Here is a tiny trained network, its code and every weight. The questions are about switching its units off for an input and a target symbol, where a switched-off unit gives its printed mean instead of its output.

import numpy as np


def w(rows, s, z=0):
    codes = np.array(rows[::2]) - 128.0
    scale = np.full(codes.shape[1], s)
    scale[-1] = z or s
    return codes * scale


def f(y):
    return np.maximum(y, 0)


def softmax(a):
    e = np.exp(a - a.max(-1, keepdims=True))
    return e / e.sum(-1, keepdims=True)


def log_softmax(a):
    a = a - a.max(-1, keepdims=True)
    return a - np.log(np.exp(a).sum(-1, keepdims=True))


def net(x, mask):
    ids = ['ΓΔΘΨΩαβεζηλμξστφ'.index(c) for c in x.split()]
    T = len(ids)
    res = E[ids] + P[:T]
    u = 0
    for l in range(2):
        q, k, v = (res @ M[l].T for M in (Q, K, V))
        z = softmax(np.where(np.tri(T) > 0, q @ k.T / 3**0.5, -1e9)) @ v
        res = res + np.where(mask[u], z, O[l][:, -1]) @ O[l][:, :-1]
        u += 1
        y = f(res @ A[l][:, :-1].T + A[l][:, -1])
        res = res + np.where(mask[u : u + 8], y, B[l][:, -1]) @ B[l][:, :-1]
        u += 8
    return log_softmax(res[-1] @ U[:, :-1].T + U[:, -1])


Q, K, V, O, A, B = {}, {}, {}, {}, {}, {}
E = w([
[168,197,59,179,139,172,111,66,164,82],'Γ',
[172,110,184,120,101,42,172,92,108,78],'Δ',
[143,109,113,189,139,135,134,63,95,40],'Θ',
[140,207,125,148,214,102,167,69,172,65],'Ψ',
[198,138,122,119,19,106,151,65,155,114],'Ω',
[141,213,163,103,111,91,175,34,138,71],'α',
[107,66,162,100,102,154,164,81,131,34],'β',
[130,213,133,75,187,132,190,145,215,94],'ε',
[169,82,137,217,55,91,141,131,109,139],'ζ',
[155,185,148,58,57,128,171,130,253,161],'η',
[144,214,161,179,149,79,174,148,215,194],'λ',
[100,123,110,164,91,229,64,154,213,160],'μ',
[125,165,153,119,59,126,153,192,176,188],'ξ',
[83,67,108,158,149,218,119,186,178,60],'σ',
[93,50,149,106,5,191,124,188,125,118],'τ',
[62,98,191,193,156,96,140,213,151,106],'φ',
],0.013)
P = w([
[117,85,10,68,93,40,40,113,72,154],'0',
[237,34,131,121,156,180,171,135,150,174],'1',
[78,125,28,132,68,26,118,153,177,92],'2',
[202,85,211,153,140,227,197,142,160,141],'3',
[22,179,96,209,38,78,157,165,215,48],'4',
[170,148,245,183,99,244,199,129,157,83],'5',
[37,196,95,254,9,2,106,183,237,41],'6',
],0.0099)
Q[0] = w([
[126,184,142,145,88,123,173,209,169,76],'0.h1',
[153,107,116,37,200,166,127,137,69,239],'0.h1',
[210,85,179,150,115,202,254,120,189,132],'0.h1',
],0.0093)
K[0] = w([
[143,95,149,214,114,180,176,138,124,86],'0.h1',
[92,62,2,89,166,55,69,112,78,182],'0.h1',
[84,106,120,144,107,136,166,219,197,134],'0.h1',
],0.0094)
V[0] = w([
[135,194,164,75,133,154,133,96,147,127],'0.h1',
[170,188,112,133,117,131,105,2,200,147],'0.h1',
[153,76,137,181,103,128,148,7,79,33],'0.h1',
],0.0086)
O[0] = w([
[119,152,92,119,74,151,168,143,12,67,231],'0.h1',
[197,116,36,128,133,203,255,234,86,129,211],'0.h1',
[36,64,107,151,142,161,236,27,183,216,1],'0.h1',
],0.008,0.00053)
A[0] = w([
[59,84,89,143,73,8,64,75,96,72,174],'0.n1',
[196,102,204,129,133,183,187,115,182,173,255],'0.n2',
[106,101,190,87,207,115,163,133,67,121,204],'0.n3',
[25,184,2,58,75,116,146,27,56,107,119],'0.n4',
[102,157,118,215,62,91,144,202,193,191,196],'0.n5',
[214,46,183,127,148,120,242,89,59,92,104],'0.n6',
[250,78,195,124,152,168,93,121,180,92,205],'0.n7',
[125,40,150,19,85,159,134,76,124,52,184],'0.n8',
],0.0062,0.0029)
B[0] = w([
[79,222,74,114,156,134,136,164,203,172,210],'0.n1',
[208,124,147,243,86,160,183,74,124,128,223],'0.n2',
[141,172,29,143,124,98,153,94,147,54,142],'0.n3',
[110,75,160,139,182,48,217,237,162,136,190],'0.n4',
[59,121,151,112,128,36,206,175,43,101,254],'0.n5',
[200,249,40,120,125,215,171,106,147,168,182],'0.n6',
[211,153,167,240,125,204,112,217,163,152,215],'0.n7',
[170,198,172,90,162,81,149,166,254,79,166],'0.n8',
],0.006,0.0091)
Q[1] = w([
[178,107,142,35,209,220,11,104,91,251],'1.h1',
[123,222,2,164,49,179,206,139,176,79],'1.h1',
[16,98,18,30,113,114,155,65,7,36],'1.h1',
],0.0052)
K[1] = w([
[189,87,48,36,175,43,128,169,162,232],'1.h1',
[107,181,254,161,87,160,224,193,98,131],'1.h1',
[187,243,69,116,149,148,158,50,131,169],'1.h1',
],0.006)
V[1] = w([
[143,147,144,91,200,136,170,110,212,2],'1.h1',
[77,97,71,189,246,195,85,116,109,71],'1.h1',
[108,53,98,76,44,200,98,156,200,120],'1.h1',
],0.0095)
O[1] = w([
[228,155,150,124,184,92,101,104,82,185,211],'1.h1',
[102,186,60,205,175,155,125,169,127,161,12],'1.h1',
[79,165,175,146,174,129,184,89,2,79,103],'1.h1',
],0.015,0.011)
A[1] = w([
[197,154,225,113,125,184,154,100,30,72,128],'1.n1',
[127,134,110,145,129,101,212,20,123,35,117],'1.n2',
[149,106,94,107,67,246,193,109,126,160,95],'1.n3',
[146,96,122,146,143,192,253,52,60,178,115],'1.n4',
[154,186,64,128,148,79,58,208,129,130,130],'1.n5',
[225,163,113,157,95,178,111,105,167,213,3],'1.n6',
[170,203,82,222,175,214,138,123,109,176,139],'1.n7',
[116,178,117,66,68,51,47,146,92,66,89],'1.n8',
],0.0072,0.0058)
B[1] = w([
[127,116,3,161,115,129,101,114,128,191,252],'1.n1',
[74,46,147,111,99,165,48,169,87,159,190],'1.n2',
[115,217,140,91,196,31,99,122,150,19,172],'1.n3',
[78,134,96,156,167,96,134,117,113,8,197],'1.n4',
[125,157,119,109,48,181,48,115,47,83,183],'1.n5',
[33,83,137,67,231,179,109,165,101,147,219],'1.n6',
[113,143,168,75,3,114,190,65,151,166,204],'1.n7',
[104,101,108,235,246,215,123,41,152,96,191],'1.n8',
],0.0081,0.019)
U = w([
[202,87,140,117,206,140,185,232,120,84,174],'Γ',
[131,114,194,188,171,137,148,85,161,28,120],'Δ',
[174,75,254,136,121,119,89,82,167,217,197],'Θ',
[108,121,52,66,90,166,117,156,103,197,165],'Ψ',
[55,134,101,142,182,164,127,199,54,78,144],'Ω',
[83,174,57,151,147,84,54,96,184,139,102],'α',
[211,178,83,144,154,115,81,149,50,59,123],'β',
[128,131,71,226,138,161,196,72,197,218,194],'ε',
[240,113,117,154,5,132,109,107,171,77,177],'ζ',
[133,182,48,176,71,144,194,153,133,75,152],'η',
[41,90,108,91,64,116,123,105,169,151,26],'λ',
[147,26,71,201,113,151,112,105,83,163,88],'μ',
[159,160,136,149,229,85,134,83,118,107,118],'ξ',
[104,189,217,58,92,118,112,78,70,97,144],'σ',
[102,74,184,51,80,126,163,105,44,77,71],'τ',
[37,78,159,101,170,136,93,68,71,163,3],'φ',
],0.0057,0.0052)

Each question gives the input, a string of symbols that net reads in full, and the target symbol t.
The units are the heads (3 rows each of Q, K, V and O) and the neurons (one row each of A and B). Each row of codes is followed by its name. A weight is (code - 128) times the scale printed after its matrix; where a second scale follows, it is the last column's (O, A, B and U).
mask holds one flag per unit, layer by layer, with each layer's heads first. A switched-off unit (its flag False) gives its mean, the last column of its rows in O or B, instead of its output. The means were averaged over made-up inputs and are rounded, as every weight is.
A unit's drop is (log p(t) with every unit on - log p(t) with that unit switched off) / (log p(t) with every unit on - log p(t) with every unit switched off).
The circuit of an input: a set's keep is (log p(t) with only the set's units on - log p(t) with every unit switched off) / (log p(t) with every unit on - log p(t) with every unit switched off). Starting from the 12 units with the biggest drops (on a tie, the unit counted first), units are removed one at a time, each time the one whose removal leaves the highest keep (on an exact tie, the one counted first), for as long as the keep stays at least 0.8.
units of the circuit, in order: the units of the circuit, biggest drop first
unit that matters most: the unit with the biggest drop
top k neurons: the k neurons with the biggest drops, biggest first
k most important neurons of layer l: the k neurons of layer l with the biggest drops, biggest first
input Ω τ φ ξ Ω φ ζ, target α: units of the circuit, in order -> [0.h1 0.n1]
input φ σ φ ξ, target Θ: units of the circuit, in order -> [0.h1 1.n4]
input Θ η μ β Γ, target ξ: top 3 neurons -> [0.n8 1.n4 0.n4]
input Ψ ε τ σ ζ η Γ, target μ: top 2 neurons -> [1.n1 1.n8]
input φ Δ λ φ λ, target α: units of the circuit, in order -> [0.h1 1.h1]
input β Ψ α η λ, target μ: unit that matters most -> 0.n2
input Θ ξ α μ φ, target Ω: units of the circuit, in order -> [1.h1 0.n7 0.n2]
input Γ ζ ξ η Γ α, target β: units of the circuit, in order -> [0.h1 1.n3 0.n6]
input σ α φ λ ξ, target ζ: 2 most important neurons of layer 0 -> [0.n2 0.n7]
input Ψ λ φ, target ζ: units of the circuit, in order -> [1.h1 1.n6 0.h1 0.n7]
input Ψ φ Ψ ζ Δ σ φ, target σ: units of the circuit, in order -> [1.h1 1.n1 1.n7 1.n5]
input α σ λ Θ, target ε: units of the circuit, in order -> [1.n7 1.h1]
input φ Ψ λ, target Ψ: top 3 neurons -> [0.n7 1.n5 1.n6]
input ε Ψ ε, target Ψ: top neuron -> [1.n5]
input Ψ Θ Ψ Ψ, target σ: top 4 neurons -> [1.n7 1.n6 1.n3 1.n1]
input φ λ ξ σ, target ε: units of the circuit, in order -> [1.h1 1.n7]
input α ζ ε τ σ β ξ, target ξ: units of the circuit, in order -> [1.h1 0.h1 0.n8 1.n4]
input ε Δ Δ, target Θ: units of the circuit, in order -> [1.h1 0.h1 0.n8]
input α η η ξ Θ φ, target Θ: top 2 neurons -> [1.n1 1.n4]
input τ ξ η α ξ β, target ζ: unit that matters most -> 0.n5
input τ ε ξ Θ ζ λ, target Γ: 2 most important neurons of layer 0 -> [0.n7 0.n1]
input Θ Ω ξ Ψ, target ζ: units of the circuit, in order -> [1.h1 0.n5 1.n6]
input Ω Δ τ, target Θ: top 2 neurons -> [0.n7 0.n2]
input ε σ α Δ σ ξ, target ε: 2 most important neurons of layer 1 -> [1.n1 1.n7]
input ε λ τ Δ η Ψ φ, target Ψ: units of the circuit, in order -> [1.h1 0.h1 1.n5 1.n6]
input λ Ψ η μ λ Ψ, target η: top 2 neurons -> [0.n7 0.n2]
